Here is a tiny trained network, its code and every weight. The questions are about switching its units off for an input and a class, where a switched-off unit gives its printed mean instead of its output.

import numpy as np


def w(rows, s, z=0):
    codes = np.array(rows[::2]) - 128.0
    scale = np.full(codes.shape[1], s)
    scale[-1] = z or s
    return codes * scale


def f(y):
    return np.maximum(y, 0)


def log_softmax(a):
    a = a - a.max(-1, keepdims=True)
    return a - np.log(np.exp(a).sum(-1, keepdims=True))


def net(x, mask):
    res = np.array(x, float).reshape(1, 4) / 4 @ E
    y = f(res @ A[0][:, :-1].T + A[0][:, -1])
    res = res + np.where(mask, y, B[0][:, -1]) @ B[0][:, :-1]
    return log_softmax(res[-1] @ U[:, :-1].T + U[:, -1])


A, B = {}, {}
E = w([
[47,232,105],'x0',
[224,134,254],'x1',
[23,80,247],'x2',
[49,101,57],'x3',
],0.009)
A[0] = w([
[95,134,183,224],'N0',
[84,108,104,112],'N1',
[126,229,164,200],'N2',
[130,254,146,198],'N3',
[171,189,198,255],'N4',
[97,115,134,115],'N5',
[91,254,142,122],'N6',
[108,146,61,118],'N7',
],0.014,0.0043)
B[0] = w([
[134,145,170,213],'N0',
[196,53,69,182],'N1',
[168,237,186,214],'N2',
[138,226,99,228],'N3',
[196,174,193,248],'N4',
[111,134,149,159],'N5',
[254,164,129,227],'N6',
[80,173,73,205],'N7',
],0.0074,0.011)
U = w([
[47,161,36,104],'0',
[109,90,141,25],'1',
[126,188,132,107],'2',
[165,76,154,254],'3',
[3,107,181,98],'4',
],0.012,0.0066)

Each question gives the input, the list of numbers given to net, and the class t.
The units are the neurons (one row each of A and B). Each row of codes is followed by its name. A weight is (code - 128) times the scale printed after its matrix; where a second scale follows, it is the last column's (A, B and U).
mask holds one flag per neuron, in row order. A switched-off neuron (its flag False) gives its mean, the last column of its row in B, instead of its output. The means were averaged over made-up inputs and are rounded, as every weight is.
A unit's drop is (log p(t) with every unit on - log p(t) with that unit switched off) / (log p(t) with every unit on - log p(t) with every unit switched off).
The circuit of an input: a set's keep is (log p(t) with only the set's units on - log p(t) with every unit switched off) / (log p(t) with every unit on - log p(t) with every unit switched off). Starting from all 8 units, units are removed one at a time, each time the one whose removal leaves the highest keep (on an exact tie, the one counted first), for as long as the keep stays at least 0.8.
units of the circuit, in order: the units of the circuit, biggest drop first
unit that matters most: the unit with the biggest drop
k most important neurons: the k neurons with the biggest drops, biggest first
drop of u: that unit's drop, to one decimal
input [0,-2,-3,-2], class 0: units of the circuit, in order	(N4, N6, N2)
input [0,0,0,2], class 0: 4 most important neurons	(N4, N6, N2, N0)
input [-6,-8,-2,-1], class 0: units of the circuit, in order	(N4, N6)
input [2,1,0,8], class 0: unit that matters most	N4
input [-4,-4,-5,-3], class 0: 2 most important neurons	(N4, N6)
input [-2,4,3,8], class 4: drop of N0	0.0
input [-4,-1,-7,4], class 0: drop of N6	0.1
input [3,-2,-8,2], class 0: drop of N4	0.2
input [-1,-5,6,-4], class 4: 2 most important neurons	(N6, N4)
input [-1,-4,-4,-3], class 0: drop of N4	0.2
